Below are the code and all the weights of a small trained network. Each question names an input and a target symbol and asks about switching units off, where a switched-off unit gives its printed mean instead of its output.

import numpy as np


def w(rows, s, z=0):
    codes = np.array(rows[::2]) - 128.0
    scale = np.full(codes.shape[1], s)
    scale[-1] = z or s
    return codes * scale


def norm(h):
    return h / np.sqrt((h * h).mean(-1, keepdims=True) + 1e-5)


def f(y):
    return y / 2 * (1 + np.tanh(0.7978845608 * (y + 0.044715 * y**3)))


def softmax(a):
    e = np.exp(a - a.max(-1, keepdims=True))
    return e / e.sum(-1, keepdims=True)


def log_softmax(a):
    a = a - a.max(-1, keepdims=True)
    return a - np.log(np.exp(a).sum(-1, keepdims=True))


def net(x, mask):
    ids = ['ΔΛΠΣΦΨΩβεζηθμξτ'.index(c) for c in x.split()]
    T = len(ids)
    res = E[ids] + P[:T]
    u = 0
    for l in range(3):
        q, k, v = (norm(res) @ M[l].T for M in (Q, K, V))
        z = softmax(np.where(np.tri(T) > 0, q @ k.T / 3**0.5, -1e9)) @ v
        res = res + np.where(mask[u], z, O[l][:, -1]) @ O[l][:, :-1]
        u += 1
        y = f(norm(res) @ A[l][:, :-1].T + A[l][:, -1])
        res = res + np.where(mask[u : u + 4], y, B[l][:, -1]) @ B[l][:, :-1]
        u += 4
    return log_softmax(norm(res)[-1] @ U[:, :-1].T + U[:, -1])


Q, K, V, O, A, B = {}, {}, {}, {}, {}, {}
E = w([
[122,125,133,146,126],'Δ',
[95,142,120,137,129],'Λ',
[120,123,133,144,129],'Π',
[122,127,131,146,129],'Σ',
[123,126,132,147,135],'Φ',
[129,116,137,139,148],'Ψ',
[127,153,123,107,150],'Ω',
[67,141,52,118,81],'β',
[137,150,113,103,141],'ε',
[42,125,141,8,170],'ζ',
[134,160,132,111,138],'η',
[130,114,127,129,105],'θ',
[134,127,110,126,108],'μ',
[143,128,106,124,147],'ξ',
[136,107,118,123,129],'τ',
],0.014)
P = w([
[16,107,76,121,150],'0',
[62,110,71,185,162],'1',
[95,106,75,195,162],'2',
[129,109,101,194,147],'3',
[152,114,119,186,139],'4',
[176,114,136,177,124],'5',
[207,126,152,173,114],'6',
[226,135,166,168,109],'7',
[250,142,184,155,114],'8',
],0.0023)
Q[0] = w([
[129,205,165,94,124],'L0H1',
[2,119,52,19,77],'L0H1',
[205,124,80,210,90],'L0H1',
],0.0082)
K[0] = w([
[79,172,151,135,160],'L0H1',
[5,114,95,132,145],'L0H1',
[243,95,134,131,136],'L0H1',
],0.011)
V[0] = w([
[83,187,25,29,69],'L0H1',
[251,82,151,52,184],'L0H1',
[186,4,32,110,84],'L0H1',
],0.003)
O[0] = w([
[251,82,117,152,131,32],'L0H1',
[66,40,14,162,222,6],'L0H1',
[159,172,1,105,163,219],'L0H1',
],0.0033,0.0015)
A[0] = w([
[125,228,111,6,153,4],'L0N1',
[208,154,86,108,176,67],'L0N2',
[160,108,112,179,216,70],'L0N3',
[132,3,195,152,168,86],'L0N4',
],0.0048,0.0029)
B[0] = w([
[44,255,29,162,109,132],'L0N1',
[134,140,176,64,169,182],'L0N2',
[169,118,81,73,44,252],'L0N3',
[85,194,135,208,29,72],'L0N4',
],0.004,0.00047)
Q[1] = w([
[39,211,224,122,170],'L1H1',
[159,33,181,255,49],'L1H1',
[74,136,193,228,108],'L1H1',
],0.0029)
K[1] = w([
[18,118,210,81,64],'L1H1',
[212,252,56,48,108],'L1H1',
[93,211,74,32,30],'L1H1',
],0.0029)
V[1] = w([
[121,160,97,30,5],'L1H1',
[139,131,127,33,179],'L1H1',
[208,104,195,186,180],'L1H1',
],0.0029)
O[1] = w([
[2,192,48,144,134,85],'L1H1',
[54,145,187,215,105,9],'L1H1',
[201,2,159,116,172,131],'L1H1',
],0.0027,0.0011)
A[1] = w([
[163,140,139,131,128,111],'L1N1',
[253,34,114,76,111,45],'L1N2',
[198,255,145,125,254,167],'L1N3',
[171,135,149,160,232,3],'L1N4',
],0.003,0.0015)
B[1] = w([
[106,129,173,135,117,130],'L1N1',
[4,209,141,205,97,175],'L1N2',
[34,49,118,89,27,254],'L1N3',
[210,90,193,201,66,83],'L1N4',
],0.0021,0.00096)
Q[2] = w([
[85,183,213,235,50],'L2H1',
[51,115,255,77,208],'L2H1',
[45,226,223,55,71],'L2H1',
],0.0066)
K[2] = w([
[152,73,133,192,67],'L2H1',
[2,158,162,178,146],'L2H1',
[72,237,164,196,116],'L2H1',
],0.0079)
V[2] = w([
[149,63,177,156,190],'L2H1',
[46,51,96,156,91],'L2H1',
[100,45,148,122,3],'L2H1',
],0.0035)
O[2] = w([
[63,155,78,141,153,37],'L2H1',
[99,68,102,2,164,252],'L2H1',
[99,120,99,22,58,155],'L2H1',
],0.0041,0.00036)
A[2] = w([
[189,178,62,75,88,5],'L2N1',
[48,205,88,98,125,115],'L2N2',
[98,105,166,73,173,39],'L2N3',
[142,183,254,89,156,105],'L2N4',
],0.005,0.0029)
B[2] = w([
[111,68,223,214,137,157],'L2N1',
[200,236,136,189,185,233],'L2N2',
[52,47,63,254,31,46],'L2N3',
[200,102,103,121,194,255],'L2N4',
],0.0044,0.00094)
U = w([
[28,67,106,153,142,186],'Δ',
[154,110,71,231,155,6],'Λ',
[132,43,213,150,216,123],'Π',
[199,133,180,49,185,73],'Σ',
[172,76,22,95,198,239],'Φ',
[138,133,151,69,118,50],'Ψ',
[86,162,148,157,159,149],'Ω',
[94,135,149,146,134,168],'β',
[164,243,118,126,194,161],'ε',
[239,98,144,156,43,106],'ζ',
[118,69,123,30,55,172],'η',
[56,149,137,7,174,104],'θ',
[67,135,183,174,53,104],'μ',
[133,119,118,114,133,5],'ξ',
[95,181,42,132,43,174],'τ',
],0.012,0.0027)

Each question gives the input, a string of symbols that net reads in full, and the target symbol t.
The units are the heads (3 rows each of Q, K, V and O) and the neurons (one row each of A and B). Each row of codes is followed by its name. A weight is (code - 128) times the scale printed after its matrix; where a second scale follows, it is the last column's (O, A, B and U).
mask holds one flag per unit, layer by layer, with each layer's heads first. A switched-off unit (its flag False) gives its mean, the last column of its rows in O or B, instead of its output. The means were averaged over made-up inputs and are rounded, as every weight is.
A unit's drop is (log p(t) with every unit on - log p(t) with that unit switched off) / (log p(t) with every unit on - log p(t) with every unit switched off).
The circuit of an input: a set's keep is (log p(t) with only the set's units on - log p(t) with every unit switched off) / (log p(t) with every unit on - log p(t) with every unit switched off). Starting from the 12 units with the biggest drops (on a tie, the unit counted first), units are removed one at a time, each time the one whose removal leaves the highest keep (on an exact tie, the one counted first), for as long as the keep stays at least 0.8.
units of the circuit, in order: the units of the circuit, biggest drop first
unit that matters most: the unit with the biggest drop
k most important neurons of layer l: the k neurons of layer l with the biggest drops, biggest first
drop when u is switched off: that unit's drop, to one decimal
input θ Σ ζ η Ψ Σ Ψ Φ, target Δ: units of the circuit, in order => [L0H1, L2H1]
input η Φ τ η, target Σ: unit that matters most => L0H1
input Λ Ψ ζ Φ Φ Ω η Φ Φ, target μ: 3 most important neurons of layer 0 => [L0N4, L0N2, L0N3]
input ε β ξ ζ ε Σ Ψ, target τ: units of the circuit, in order => [L0N4, L0N3, L0H1, L2N1]
input Σ Φ Δ η μ Λ η Σ, target μ: 2 most important neurons of layer 0 => [L0N4, L0N1]
input ξ η Φ μ, target ζ: 3 most important neurons of layer 2 => [L2N1, L2N4, L2N2]
input Ψ θ Φ Ψ Π Ψ Λ Φ, target Δ: units of the circuit, in order => [L0H1, L2H1, L2N3]
input ζ η Π Φ Φ β Σ, target ε: 2 most important neurons of layer 1 => [L1N3, L1N2]
input Φ μ Σ μ Φ ζ η Δ Σ, target μ: 2 most important neurons of layer 2 => [L2N2, L2N1]
input Φ Φ Φ τ η τ Φ Φ, target Φ: units of the circuit, in order => [L0H1, L0N3]
input Σ Ψ Φ Φ ζ η Δ, target μ: units of the circuit, in order => [L0H1, L0N4]
input Σ Φ Ψ, target Δ: units of the circuit, in order => [L0H1, L2H1, L2N3]
input Σ Ψ η Δ, target μ: 2 most important neurons of layer 0 => [L0N4, L0N3]
input Λ τ Φ τ Σ Φ τ Σ, target Φ: units of the circuit, in order => [L0H1]
input Σ ε Φ, target τ: 2 most important neurons of layer 2 => [L2N1, L2N4]
input Π β Σ Π, target ε: 2 most important neurons of layer 2 => [L2N1, L2N4]
input Σ Σ Δ μ Ω Ψ θ, target η: 3 most important neurons of layer 2 => [L2N2, L2N4, L2N3]
input Σ Φ τ η μ, target Φ: 3 most important neurons of layer 0 => [L0N4, L0N1, L0N3]
input Σ Δ Σ, target Σ: 2 most important neurons of layer 2 => [L2N4, L2N1]
input Φ Δ Λ, target ε: units of the circuit, in order => [L2N2]
input Σ Δ Λ ε β ε Ψ, target τ: 3 most important neurons of layer 0 => [L0N4, L0N3, L0N1]
input Δ η Ψ μ, target ζ: 2 most important neurons of layer 2 => [L2N1, L2N4]
input Φ Ψ θ Φ, target η: drop when L2H1 is switched off => 0.2
input Φ Ω θ Δ Δ, target η: drop when L1H1 is switched off => -0.1
input Φ η Σ Φ η Φ, target μ: drop when L0H1 is switched off => 0.6
